Below is a small trained network, with its code and all its weights. Each question gives an input and a class and asks what happens when units are switched off, that is, made to give their printed mean instead of their output.

import numpy as np


def w(rows, s, z=0):
    codes = np.array(rows[::2]) - 128.0
    scale = np.full(codes.shape[1], s)
    scale[-1] = z or s
    return codes * scale


def norm(h):
    return h / np.sqrt((h * h).mean(-1, keepdims=True) + 1e-5)


def f(y):
    return np.maximum(y, 0)


def log_softmax(a):
    a = a - a.max(-1, keepdims=True)
    return a - np.log(np.exp(a).sum(-1, keepdims=True))


def net(x, mask):
    res = np.array(x, float).reshape(1, 2) / 4 @ E
    u = 0
    for l in range(4):
        y = f(norm(res) @ A[l][:, :-1].T + A[l][:, -1])
        res = res + np.where(mask[u : u + 3], y, B[l][:, -1]) @ B[l][:, :-1]
        u += 3
    return log_softmax(norm(res)[-1] @ U[:, :-1].T + U[:, -1])


A, B = {}, {}
E = w([
[128,99,55,141,205,182,91,108,170,140,116,191],'x0',
[191,142,72,176,164,103,192,177,97,104,1,173],'x1',
],0.006)
A[0] = w([
[76,125,171,122,86,136,88,88,174,185,220,88,192],'L0N1',
[117,87,65,133,205,253,40,90,181,117,98,209,253],'L0N2',
[134,132,198,238,71,126,187,203,140,172,75,83,81],'L0N3',
],0.0035,0.00048)
B[0] = w([
[220,212,81,37,162,62,199,57,62,53,48,192,250],'L0N1',
[157,111,110,160,132,56,204,245,115,140,187,70,255],'L0N2',
[156,162,78,28,119,132,132,112,21,3,217,130,198],'L0N3',
],0.003,0.0056)
A[1] = w([
[152,153,59,47,159,145,115,80,78,41,176,162,149],'L1N1',
[74,50,27,149,221,251,26,98,214,164,188,204,1],'L1N2',
[59,103,160,85,137,212,5,39,205,154,254,113,108],'L1N3',
],0.0069,0.0012)
B[1] = w([
[112,103,134,159,143,133,83,138,170,174,101,136,254],'L1N1',
[156,129,117,167,227,105,71,229,138,99,166,3,209],'L1N2',
[170,170,83,123,55,111,210,83,112,149,103,254,218],'L1N3',
],0.0073,0.0097)
A[2] = w([
[161,124,91,169,125,78,178,189,145,170,162,137,168],'L2N1',
[85,130,243,105,2,120,125,151,52,78,164,34,54],'L2N2',
[66,70,199,140,133,156,15,121,167,177,61,110,4],'L2N3',
],0.0098,0.00035)
B[2] = w([
[57,112,179,96,103,133,126,51,115,127,124,99,252],'L2N1',
[168,133,95,189,254,128,28,228,135,143,168,51,254],'L2N2',
[20,79,164,73,109,106,228,36,80,106,136,74,187],'L2N3',
],0.006,0.0096)
A[3] = w([
[194,136,87,148,107,140,218,156,108,104,3,219,2],'L3N1',
[160,151,107,61,50,141,130,95,135,148,180,251,96],'L3N2',
[129,87,91,172,181,162,98,208,180,121,180,89,134],'L3N3',
],0.012,0.00081)
B[3] = w([
[161,213,68,197,48,97,63,23,153,205,140,246,202],'L3N1',
[161,199,66,255,74,108,47,68,93,163,33,217,193],'L3N2',
[155,126,177,108,153,150,85,248,61,86,139,54,248],'L3N3',
],0.006,0.016)
U = w([
[173,133,135,132,212,116,79,254,84,95,157,22,155],'0',
[164,197,70,189,82,84,100,48,125,171,99,207,161],'1',
[24,65,169,57,125,99,220,36,116,119,137,68,125],'2',
[170,92,147,54,107,206,220,160,242,88,162,171,4],'3',
],0.006,0.0038)

Each question gives the input, the list of numbers given to net, and the class t.
The units are the neurons (one row each of A and B). Each row of codes is followed by its name. A weight is (code - 128) times the scale printed after its matrix; where a second scale follows, it is the last column's (A, B and U).
mask holds one flag per neuron, layer by layer. A switched-off neuron (its flag False) gives its mean, the last column of its row in B, instead of its output. The means were averaged over made-up inputs and are rounded, as every weight is.
A unit's drop is (log p(t) with every unit on - log p(t) with that unit switched off) / (log p(t) with every unit on - log p(t) with every unit switched off).
The circuit of an input: a set's keep is (log p(t) with only the set's units on - log p(t) with every unit switched off) / (log p(t) with every unit on - log p(t) with every unit switched off). Starting from all 12 units, units are removed one at a time, each time the one whose removal leaves the highest keep (on an exact tie, the one counted first), for as long as the keep stays at least 0.8.
units of the circuit, in order: the units of the circuit, biggest drop first
unit that matters most: the unit with the biggest drop
top k neurons: the k neurons with the biggest drops, biggest first
top k neurons in layer l: the k neurons of layer l with the biggest drops, biggest first
drop of u: that unit's drop, to one decimal
input [3,3], class 2: unit that matters most	L2N1
input [3,-1], class 2: top 2 neurons in layer 2	L2N1, L2N2
input [0,-3], class 2: top 2 neurons	L1N1, L0N1
input [2,-1], class 2: top 4 neurons	L1N3, L1N2, L2N1, L2N2
input [0,-2], class 2: top 3 neurons	L0N1, L1N3, L1N1
input [1,1], class 2: top 2 neurons	L1N3, L1N2
input [1,-3], class 2: top 3 neurons	L0N1, L1N1, L1N3
input [1,-2], class 2: top 2 neurons	L1N3, L1N1
input [1,-1], class 2: top 2 neurons in layer 1	L1N3, L1N2
input [-2,-2], class 2: top 2 neurons in layer 1	L1N3, L1N1
input [3,-2], class 2: top 2 neurons in layer 1	L1N3, L1N2
input [1,-7], class 1: drop of L1N3	0.2
input [1,-5], class 1: drop of L1N3	0.1
input [-3,-7], class 1: drop of L2N2	0.0
input [-5,-8], class 1: units of the circuit, in order	L1N3
input [2,-7], class 1: drop of L1N3	4.3
